cols: L H V E N Y Q F
zin: [  8 -12   2  12  -5  10  20 -14]
nir: [-14  12 -10   8   3 -13   2  -7]
nul: [ 2  2 -9 -9 13  4 -5 -7]
Digan: [ 12   2  -9   2   5 -12   8   6]
Lede: [-11 -12   2  12 -12  10  20 -14]
Rati: [-32 -41 -51  -4 -21   8 -29 -37]
Lag: [16  2 -6 -7 17  5 -4 -7]
tags:
[10] -> J_753
[-21] -> J_970
[13] -> J_382
[-11] -> J_249
[3] -> J_172
[-5] -> J_879
[-12] -> J_369
key Lede 4:  | J_369
asked: [16  2 -6 -7 17  5 -4 -7] | Lag
dup Lede:  | [-12]
down: [ 10 -13   4] | Y
asked: [ 12   2  -9   2   5 -12   8   6] | Digan

cols: K Z P S A R C U B
kimem: [ 3 10 38 38 20  3 38 17 38]
Koz: [27 -6  3 38 20 10 -6 17  3]
rami: [ 19  -3  43 -14  11  -1  30  24   9]
order: [10 20  3 38 17 -6 27  3 -6] | Koz
order: [-14  -3  -1   9  11  19  24  30  43] | rami
then: [ 3 38 20] | [10]
asked: [ 3 10 38 38 20  3 38 17 38] | kimem
order: [38 17 38  3 20 38 38 10  3] | kimem
asked: [27 -6  3 38 20 10 -6 17  3] | Koz

cols: J X G M W
Muna: [-22  31  -7  26 -49]
nodi: [  5  18  -7 -11 -12]
Pul: [-34   6 -15   6 -15]
Kovi: [-25  11 -11 -13 -32]
Lebof: [ -2  16 -11 -12 -44]
then: [ 16 -11] | [-12]
Table of tags by key:
[-11] -> J_946
[-13] -> J_49
[6] -> J_357
key nodi 3:  | J_946
asked: [  5  18  -7 -11 -12] | nodi

cols: Dob Nefa vopu roke
Bunem: [ 9  6 50  5]
fadeg: [ 0 16  0  4]
Gik: [ 4  0  0 15]
order: [ 0  4  0 16] | fadeg
order: [ 0 15  4  0] | Gik
order: [ 6 50  5  9] | Bunem
down: [16  0] | Nefa
down: [50  0] | vopu
then: [ 6 50] | [5]
then: [16  0] | [4]

cols: bag fata rofig zoze
Puro: [ 9 13  3 -7]
faf: [13  9  8 -7]
Lek: [0 0 0 0]
pazug: [ 9 13  8 -7]
Biki: [ 37 -14   5   2]
feti: [-12  12  47   9]
nuz: [ 10  18   6 -17]
asked: [13  9  8 -7] | faf
Table of tags by key:
[13] -> J_851
[8] -> J_516
[9] -> J_288
[37] -> J_788
[10] -> J_4
[12] -> J_343
key faf 0:  | J_851
asked: [ 9 13  3 -7] | Puro

cols: mugi lor fub zevek Gori Gudi
dod: [-20  -3   5 -10 -25  -6]
Sef: [  2 -31  -4 -28 -10  13]
Foras: [ -6 -10 -20  -2   5 -25]
likof: [-5 -5  2  5 15 46]
tonep: [-5 -5  2  5  3 -1]
mavev: [  8   9   5  12   0 -12]
key -> tag
[3] -> J_399
[5] -> J_734
[-1] -> J_969
[0] -> J_714
[-5] -> J_826
[4] -> J_521
key tonep 4:  | J_399
order: [-25 -20 -10  -6  -2   5] | Foras
asked: [  8   9   5  12   0 -12] | mavev

cols: bano letop Gutu Tuli
letez: [-22  -7   0  27]
bifos: [ 21 -25 -36 -13]
pefam: [-13 -17 -43  32]
neta: [ 13 -14 -28 -23]
mos: [-33 -32 -42  32]
veba: [ 30  26  14 -14]
key -> tag
[-25] -> J_140
[-17] -> J_929
[-16] -> J_123
key pefam 1:  | J_929
asked: [ 30  26  14 -14] | veba
order: [-14 -28 -23  13] | neta

cols: ketal Vak Pipov lol siki
Kov: [-15 -51 -22  -1  11]
Zaze: [39 39 14 36  6]
vunub: [ 11  -3 -21 -20  13]
geli: [-38 -30 -23 -29   6]
Zanul: [  8  15 -17 -12 -22]
geza: [ -1 -35 -28 -11  -3]
zom: [-21  11  13 -21  -3]
Buguv: [ 11 -33 -31  27  17]
Bikin: [-21  13  12 -21  -3]
order: [-21 -21  -3  12  13] | Bikin
order: [-21  -3 -21  11  13] | zom
then: [ -3 -21 -20] | [13]

cols: pep zem nufig lir tak binu
sagel: [  0  10 -12 -12   5   0]
rad: [ -6   3  -2 -13  37  25]
tega: [-12 -12  -5 -12  36   9]
kes: [-12 -12  10  -2  36  20]
guva: [ 37 -13  25  -6  -2   2]
asked: [-12 -12  10  -2  36  20] | kes
tags:
[-2] -> J_375
[-1] -> J_591
[25] -> J_818
[36] -> J_353
key guva 4:  | J_375
order: [ 37  25  -6   3  -2 -13] | rad
down: [-2 -6] | lir

